Below are the code and all the weights of a small trained network. Each question names an input and a class and asks about switching units off, where a switched-off unit gives its printed mean instead of its output.

import numpy as np


def w(rows, s, z=0):
    codes = np.array(rows[::2]) - 128.0
    scale = np.full(codes.shape[1], s)
    scale[-1] = z or s
    return codes * scale


def f(y):
    return y / 2 * (1 + np.tanh(0.7978845608 * (y + 0.044715 * y**3)))


def log_softmax(a):
    a = a - a.max(-1, keepdims=True)
    return a - np.log(np.exp(a).sum(-1, keepdims=True))


def net(x, mask):
    res = np.array(x, float).reshape(1, 6) / 4 @ E
    y = f(res @ A[0][:, :-1].T + A[0][:, -1])
    res = res + np.where(mask, y, B[0][:, -1]) @ B[0][:, :-1]
    return log_softmax(res[-1] @ U[:, :-1].T + U[:, -1])


A, B = {}, {}
E = w([
[62,42,47,80,222,93,49,185,101],'x0',
[141,57,62,220,129,157,36,2,103],'x1',
[156,134,122,113,153,120,122,112,165],'x2',
[21,87,223,76,172,228,182,75,148],'x3',
[151,134,124,114,150,120,125,117,155],'x4',
[51,103,24,131,59,98,188,118,221],'x5',
],0.0054)
A[0] = w([
[127,72,92,197,130,169,111,54,87,99],'neuron 0',
[106,65,80,87,193,115,71,181,159,120],'neuron 1',
[208,169,255,153,203,157,46,129,12,131],'neuron 2',
[129,178,157,79,183,93,181,227,202,135],'neuron 3',
[84,73,93,96,204,76,102,166,119,101],'neuron 4',
[63,74,102,98,157,37,40,176,93,107],'neuron 5',
[53,104,193,80,167,205,154,50,139,143],'neuron 6',
[187,206,163,196,52,169,133,99,167,221],'neuron 7',
[53,114,176,91,156,190,169,65,120,79],'neuron 8',
[165,171,78,165,89,66,109,157,42,135],'neuron 9',
[197,196,144,159,54,149,179,57,166,63],'neuron 10',
[172,64,88,159,133,177,107,53,129,86],'neuron 11',
[168,175,100,174,106,50,99,164,123,92],'neuron 12',
[117,155,177,69,121,101,163,225,128,73],'neuron 13',
[129,73,130,191,114,124,84,54,114,72],'neuron 14',
[45,109,54,147,81,89,172,108,205,125],'neuron 15',
[145,119,102,172,180,160,51,18,202,135],'neuron 16',
[221,131,85,155,97,62,123,156,122,112],'neuron 17',
[64,136,72,162,50,89,178,105,226,116],'neuron 18',
[163,144,168,158,42,124,167,120,158,255],'neuron 19',
],0.0061,0.0051)
B[0] = w([
[116,140,133,81,66,173,81,205,126,178],'neuron 0',
[137,101,225,95,150,161,177,80,56,185],'neuron 1',
[161,78,104,198,189,55,51,180,217,246],'neuron 2',
[180,183,119,120,69,235,41,212,144,216],'neuron 3',
[124,95,219,108,119,157,165,108,54,175],'neuron 4',
[142,110,232,73,161,153,179,105,52,192],'neuron 5',
[45,185,40,59,124,38,93,109,148,247],'neuron 6',
[87,112,176,92,203,155,164,123,89,249],'neuron 7',
[33,153,91,55,97,17,67,80,152,193],'neuron 8',
[59,161,85,46,157,91,115,115,145,181],'neuron 9',
[92,75,255,103,126,114,137,87,70,177],'neuron 10',
[112,163,179,135,40,168,108,199,92,162],'neuron 11',
[29,194,102,45,99,63,90,87,93,156],'neuron 12',
[160,163,141,150,27,152,26,197,138,175],'neuron 13',
[145,169,187,134,32,162,54,220,150,156],'neuron 14',
[147,65,166,186,184,93,82,181,200,200],'neuron 15',
[108,159,115,125,84,207,80,177,105,196],'neuron 16',
[50,177,127,49,146,99,71,91,104,169],'neuron 17',
[99,73,187,179,196,111,70,174,177,199],'neuron 18',
[107,127,141,124,182,184,154,116,94,253],'neuron 19',
],0.0066,0.0052)
U = w([
[137,151,132,131,34,178,102,174,127,89],'0',
[119,129,110,134,153,140,137,128,125,216],'1',
[89,161,89,90,124,66,118,91,128,69],'2',
[128,109,186,120,154,151,160,97,90,71],'3',
[138,93,134,192,166,77,106,153,173,85],'4',
[133,133,94,132,151,153,142,121,130,207],'5',
[181,125,58,172,104,124,200,81,120,135],'6',
[243,120,33,197,5,72,225,37,143,5],'7',
],0.015,0.013)

Each question gives the input, the list of numbers given to net, and the class t.
The units are the neurons (one row each of A and B). Each row of codes is followed by its name. A weight is (code - 128) times the scale printed after its matrix; where a second scale follows, it is the last column's (A, B and U).
mask holds one flag per neuron, in row order. A switched-off neuron (its flag False) gives its mean, the last column of its row in B, instead of its output. The means were averaged over made-up inputs and are rounded, as every weight is.
A unit's drop is (log p(t) with every unit on - log p(t) with that unit switched off) / (log p(t) with every unit on - log p(t) with every unit switched off).
The circuit of an input: a set's keep is (log p(t) with only the set's units on - log p(t) with every unit switched off) / (log p(t) with every unit on - log p(t) with every unit switched off). Starting from the 12 units with the biggest drops (on a tie, the unit counted first), units are removed one at a time, each time the one whose removal leaves the highest keep (on an exact tie, the one counted first), for as long as the keep stays at least 0.8.
units of the circuit, in order: the units of the circuit, biggest drop first
unit that matters most: the unit with the biggest drop
top k neurons: the k neurons with the biggest drops, biggest first
input [6,5,-5,-2,4,8], class 4: units of the circuit, in order	[neuron 15]
input [-2,-1,3,5,-7,8], class 4: units of the circuit, in order	[neuron 15; neuron 18]
input [3,-4,1,-8,-7,0], class 2: units of the circuit, in order	[neuron 12; neuron 9]
input [-2,7,4,-5,-4,-7], class 0: top 4 neurons	[neuron 14; neuron 16; neuron 11; neuron 0]
input [-8,-3,-8,-4,-1,4], class 3: units of the circuit, in order	[neuron 10; neuron 7]
input [8,2,1,-5,-3,0], class 3: units of the circuit, in order	[neuron 5; neuron 1]
input [-6,2,0,-8,3,6], class 2: top 2 neurons	[neuron 12; neuron 17]
input [-1,1,3,7,2,-7], class 2: units of the circuit, in order	[neuron 6; neuron 8]
input [-5,0,3,-7,3,1], class 2: units of the circuit, in order	[neuron 12; neuron 17]
input [8,-1,3,-3,6,-7], class 3: top 3 neurons	[neuron 5; neuron 1; neuron 4]
input [2,8,5,-3,8,8], class 0: units of the circuit, in order	[neuron 16; neuron 11]
input [8,-8,6,-6,-8,3], class 0: top 3 neurons	[neuron 3; neuron 13; neuron 7]
input [-8,-7,-8,6,-8,-8], class 1: top 3 neurons	[neuron 2; neuron 7; neuron 6]
input [-8,-3,3,4,6,5], class 3: units of the circuit, in order	[neuron 10]
input [1,1,-5,8,-2,-5], class 2: units of the circuit, in order	[neuron 6; neuron 8]
input [2,7,8,8,6,-3], class 2: top 4 neurons	[neuron 6; neuron 8; neuron 3; neuron 13]
input [4,-6,-4,7,-2,2], class 2: top 2 neurons	[neuron 6; neuron 8]
input [2,-1,-5,-6,4,-2], class 2: units of the circuit, in order	[neuron 12; neuron 9]
input [8,-4,-2,-4,-3,2], class 3: units of the circuit, in order	[neuron 5; neuron 1]
input [0,-5,-7,4,4,7], class 4: top 2 neurons	[neuron 15; neuron 18]
input [8,7,-7,-8,4,-4], class 2: unit that matters most	neuron 9
input [3,-6,-3,1,-6,5], class 0: top 4 neurons	[neuron 3; neuron 13; neuron 2; neuron 7]
input [8,7,-4,1,-5,-7], class 3: top 4 neurons	[neuron 5; neuron 1; neuron 4; neuron 3]
